[ 18  -3  48   7   1  10  17 -12  45  -9  -4 -30 -87   4 -46 -20 -50  32
  15 -30  59  29 -55 -53 -53  -9  17  60  25  15 -14  82] | 9
[ 44  74  -7  37  15 -15  23  -9  -6 -17 -31  -3 -33 -19  -3  19 -35  17
  -2 -36  -4  30  38   6 -67 -15 -11  38 -14  18  -3  10] | 3
[ 36 -28   0  -4  -4 -13  -3  16  -1  -6 -35 -19  11  32  66  30 -11 -34
  -4  -5 -38 -30  14   6  24   0  29  35  34 -46 -23  26] | 8
[-28  22 -20   5  23   1 -31  31  -1   3 -26  17  -4 -19   7  39  26  46
   9 -28 -20 -33  61  24 -23   8 -42  36 -54  87  -3 -25] | 5
[ 51  21 -29  47  -8  -7  35   2 -14  -8  -1  -1 -22   2   6  16 -32  -9
   0 -10   9  10  16   2 -53 -35  -9  30 -35  -3  -8  39] | 5
[-19 -12 -55  -3 -22  14  13  13  -2 -13  22 -43  11  -6 -10  -7 -26 -97
 -43  12 -31  -1  23 -24 -18  41   3 -31 -55 -36  37  54] | 3
[ -5 -15  64 -26  33  37 -16 -36 -20 -11 -21 -29 -56 -36  -2 -12 -12  60
   0  24  25  37 -18 -32 -21  44  79  13  43 -34  10   8] | 8
[-98  -5  -5 -21   0  25 -12   0 -35  50  35   0 -35   1  35  16   9 -38
  46 -12  13 -47   8 -18  19  24  36 -23 -44  -4   4 -13] | 3
[ 47 -17  -6   5   3   0  -5  16   2   8 -36 -29  -4  19  69  29 -25 -19
   8 -10 -20 -27   6   0  35  10  52  26  29 -46 -28  24] | 9
[-31  38  -8   7   4 -16 -23  38   2 -19 -38  13 -10 -13 -19  36  23  39
  13 -28 -16 -38  61  -6 -25  11 -27  37 -39  73 -11 -28] | 7
[  7  26  36 -15  23 -10   8 -16  76 -24 -17  -8 -55  17  55 -17 -19   5
 -10 -58  -3 -12  18 -18 -42 -10 -31  55  49  -1  32  21] | 8
[ 34 -13   2   8 -10  -7 -12   8   1   8 -30 -16   6  23  49  16 -20 -37
 -17   3 -30 -39  -6   2  32  13  57  27  24 -49 -33  30] | 1
[-81 -20  24   7  17  46  -5 -10 -50  46  15 -31 -38 -25  10  24 -34 -49
  13   0  14  -5 -25 -35  -2   9  60 -15  -4 -46 -13  21] | 3
[ 55  62  -4  27   6  29  67 -29  53 -58 -90 -12 -48  35 -34   1 -40  71
   5 -26  29  41  11 -24 -53   3  -3  41  -6 -33  19  22] | 4
[111  -1  26  11 -33  45 -31  -5  39 -17 -62 -24 -24  31  11 -26 -32  72
  63 -40 -53  24 -23  -9 -18  80  47  55  12 -54   0  28] | 9
[-53  -5  15  -7  -5  73 -56  14  -8  35  -1 -17 -28   4   0  16 -14  -7
  18 -42  -2 -32  -4   9   9  29  35  25 -20  13 -30 -16] | 0
[-23  38  -5  -2   9 -21 -18  48   4   3 -13  22  -7  -6  -5  39  26  40
  13 -35  -8 -32  70   7 -18  13 -39  41 -41  70  -5 -26] | 0
[  2  -9 -53  10  -7  26  16  42  12 -15 -22 -54   4  32   0  -3 -37 -77
 -59  -7  12 -18   7 -30 -23  32  -3   2 -38  -5  12  59] | 4
[-10  -1 -70  12 -26  38  17  21  18 -36 -14 -55   2  26 -29  -1 -26 -72
 -37   3 -40   0  19  -8 -36  21 -19  -7 -51 -21  19  49] | 8
[  4   0 -45  16 -16   8   8  18  -4 -10 -12 -47  26  20  -3 -13 -33 -88
 -75  19 -10   0  -2 -12   9   9   6   2 -24 -12  -8  10] | 1
[-17 -20 -14  -4 -15  10 -17  11 -22  42   9 -11 -39  38  60 -26 -35 -33
 -10   2  70 -25 -24 -13  -1  44  75  -8  -6  41 -26 -17] | 4
[-46 -29 -66  18 -25  43  -7  38   4 -24  31 -50 -17  15 -27  11 -28 -72
 -36  -4 -33 -35  14  -5 -24  45 -14 -30 -56 -32  20  87] | 0
[-36  36 -27   6  12  -6 -23  49   7  14 -30  -2 -28 -14  -6  53  33  27
   6 -30 -22 -34  76 -11 -11  15 -16  37 -49  94  -7 -24] | 9
[  5  45 -13   0  29  56 -31  26 -46  45   9 -39 -21  -7  69 -26 -35 -46
  22  -2   2  -6  33  -6  -2  50  40  13 -35 -14 -44 -36] | 6
[-20 -43  61   4   8  13  23   2 -30 -54   0   2   2 -13 -83  33  18  45
  22  33 -32  32 -16 -53  -2   1 -17  29   5 -44  10  85] | 7
[ 51  37   1  50   9  28  30   8 -26 -45   0 -21 -19  -7 -53  37 -27  13
 -18 -20 -15  45  20   9 -54 -36 -29  60 -17  -2  -9  52] | 0
[-34  30 -15   3  17 -15 -10  36  -7  -7 -24  -6  -1 -12   4  41  31  17
 -10 -24 -10 -30  61  -1 -21   9 -23  28 -32  76   2 -11] | 2
[-100   -9  -23    2   27   68  -18   32  -67   43   64  -29  -18   10
   36    0    4  -40    1   15   38  -19  -17   -2  -20   37   25  -27
  -54   81   13   -2] | 4
[ 17 -18 -17   7   4   2   1  16   3  -6 -33 -27   2  28  76  12 -17 -40
  -1   2 -37 -27  19   1  31  18  32  30  20 -53 -29  32] | 6
[ 30  -8 -13   8   6   4   7  11   8   0 -29 -35   8  39  89   7 -23 -36
  -2   2 -23 -22   4   9  24  13  39  33  26 -48 -33  41] | 6
[ 57  42  -5  36  13  -9  36 -11   2 -11 -11  20 -34 -27  -9   9 -42 -12
 -18 -19   9  28  39 -15 -54 -50 -27  35 -18 -13  -6  18] | 5
[  1  -8 -59  -6  -9  40  10  25  14 -20 -11 -59   3  -1  13   0  -9 -76
 -60  18  -3  -8  16 -10  -9   4   2 -24 -16 -53  30  29] | 8
[ 47  42 -13  42  -4  -3  66 -25   4 -22 -19  47 -53   0 -46  26 -44  -8
  -4   0   5  36  34 -17 -46 -53   2  19  -5  -9 -22  30] | 4
[ 54  19  -4  31  -2 -11  38   7   1  -8 -24   9 -21  -7   3   6 -38 -25
 -18 -14  12  17  18 -23 -48 -21  18  34   6  -6   2  13] | 4
[-57  39 -26  12   2  41 -13  -1 -37  30 -11 -22 -53 -19  10 -12 -23 -34
 -14 -16  52  -8  21 -31 -26  28  47 -28 -44  19  -2 -51] | 2
[ 48  44   3  31  12  34  27   9  -6 -14 -15 -37 -25 -23  -5  31  -9   4
 -42   9  23  41  29 -17 -43 -23  15  37   6  -4  -2  23] | 2
[-51  33 -18 -10  12 -39 -17  31  11  -1 -38  26  -8 -22  -4  45  28  14
  -1 -36 -19 -35  69   1 -12   9 -37  29 -40  81   7 -21] | 3
[ 52  49   7  47   7   0  46  -4 -17 -22  -1 -17 -26   1 -32  20 -58 -20
  -8 -37 -15  31  37 -20 -52 -34 -22  41 -13 -52 -19  35] | 0
[-114  -19  -41  -10   12   61  -26   11  -53   16    5   15  -11   15
  -11    6    6  -38    4   -1   14  -30  -15    4   17   35   17  -42
  -62   66    5   -6] | 4
[ 55   6  -6  42 -12  -3  20 -26  -6 -26 -16  18 -44 -16 -40  23 -17  16
 -21 -20 -13  25  26  -4 -37 -43 -14  39 -13  -9 -15  30] | 5
[  9  22  24   0 -10 -13  56 -17  44 -22  -5   5 -15  20 -58 -23  -3  44
  18  27  21  26 -26 -42 -21  -2 -23   2  -7 -45  16  49] | 1
[-29  38 -21   5  10 -24 -17  51  -1  -6 -21  25   6  -6  -8  45  16  30
  16 -33 -28 -35  76  18 -18  14 -47  35 -50  73  -8 -25] | 0
[-24  30 -10   6   9 -16 -19  47   2 -13 -19  21 -14  -8 -13  47  15  32
   8 -31 -23 -30  67  10 -24  19 -34  49 -42  71  -4   2] | 0
[-51  26 -24   0  14  -5 -23  57  -1   4 -21   9  -5 -27  -4  50  40  12
  -7 -11 -14 -37  72  -5 -19  15 -31  18 -42  83   2 -12] | 2
[ 37   9  41 -34  25  44  23 -26  25  22  14 -46  -7  12  81 -25   5  44
  47   3  63   5 -61  -2   8   4  75   6  40 -52  34  29] | 9
[-66 -40 -15 -12 -23  74 -59  15 -37  21  29 -21 -28 -11 -18   3  13 -67
   4 -16 -53 -28   6 -11  -7  41  36   7 -49  23   5   0] | 8
[ 58  54 -23  40   3   9  36  -4  10 -31   2   7 -63 -13 -28   8 -34  -5
   6 -30   1  35  27  -5 -51 -50 -30  47 -14  24  -6  19] | 9
[-35  42 -13   2  13 -15 -33  46   7   6 -37   8 -16 -20  -7  31  42  22
 -15 -25 -17 -49  57  -5 -11  17 -18  45 -41  81   1 -29] | 1
[-19  -8 -38  11   8  31  27  36   6 -13  19 -81  13   5  15  -1 -43 -92
 -53  15   6  -5   7 -31 -28  15 -12 -17 -16 -41  16  64] | 2
[-32  28 -37 -22  20  69 -34   7  -3  35  10 -43 -13  -8 -13  18  37  17
   4 -16  14 -37   6  21  22   8  12 -44 -43  21 -12   7] | 9
[106  80  16  12  17   4  78  -8  17 -50 -53 -56 -22   3 -28  -7 -41  59
  21 -10  77  44  -8 -30 -85 -12  33  73 -17 -26   5  72] | 2
[-23  42 -16   2  15 -19 -19  49   4  -4 -27  10   0 -19  -5  31  30  23
  -1 -31 -12 -27  65  -4 -34  15 -44  31 -42  89   3 -13] | 2
[-20  -6   0   7  -4  52 -32 -11 -44  22 -15 -13  -5  26  30 -27 -23 -38
   4  -6   0 -11 -46   0  41  26  43  -8  -6 -39 -19 -30] | 1
[ 36 -32  -2  -9  -6   4 -14  20  -3  -5 -32 -17   7  18  51  33  -6 -31
  -2   4 -41 -29  18   8  28   5  34  31  28 -49 -28  25] | 8
[ 72  39  44  -2   6   0  58  -2  21   4  10 -55 -14   6  20 -10  -8  29
  25 -17  33  31   2 -52 -39  -4 -11  36   6 -95  32  39] | 3
[ 49  62  -9  45   3   4  36  -6 -23  -7   5  -7 -21 -17 -48  18 -13  -7
 -19   9  -9  27  18  -6 -44 -44   2  27 -24  -5 -21  28] | 1
[ 53  47   6  49  -7  -4   1 -11   7  -8 -20  15 -48 -28 -51   8 -21   0
 -24 -34 -39  10  26 -15 -43 -33 -18  27   6 -23 -22  11] | 1
[ 45  -8   9   9  -4   2 -11  14  -9   8 -29 -24   5  16  49  17 -12 -30
 -10  -3 -29 -37  -6  -6  27  15  56  37  20 -60 -23  32] | 1
[ 48 -34 -10  15  -3  10   1   7  -4   2 -29  -8   0  21  68  34 -38 -26
   5   2 -21 -31   9  14  23  -3  38  32  11 -63 -34  42] | 5
[ 41 -29 -19   1  -8   5   9  22  -5   0 -28  -7  -7  43  66  25 -25 -40
 -11   5   8 -36   4  -1  29  16  56  24  16 -31 -27  37] | 4
[-37  -6 -35 -26   1  38 -31  -2 -18 -11 -22 -40 -14   4 -10  -9   0   5
 -10   5  27 -13  -8  26  -3  26  35  -5 -27  48 -15 -29] | 8
[-41  48 -37   8  30  -4  -9  44   4  -5 -32 -13 -13  -9  29  23  26   3
  -6 -25 -20 -32  69   2 -21  15 -33  35 -43  66   1 -10] | 6
[  1  -9 -55  -3   5  33   5  24  16   2  17 -54   5   9  47  -5 -26 -87
 -54  -6   6 -37  21 -10 -11  14 -10 -11 -46 -37  26  62] | 5
[ 34  40  19  46  -4  11  17 -15   6 -24  -7 -16 -31 -15 -30  26 -17  20
 -20 -23 -22  24  36 -11 -49 -44 -10  38  18  -3 -22  -8] | 7
[ 42   7 -10  45   4  19  25  -8   5 -21  -3  -5 -23 -28 -14  25 -46 -29
  -2 -24 -44   7  24  -3 -66 -32  -5  44 -22 -31   3  68] | 5
[ 43 -29  -7   3   1  14  -8  11  -8  12 -28 -20  -1  23  80  32 -42 -32
  -3  10  -5 -33  12  10  26  16  64  42   4 -42 -42  37] | 5
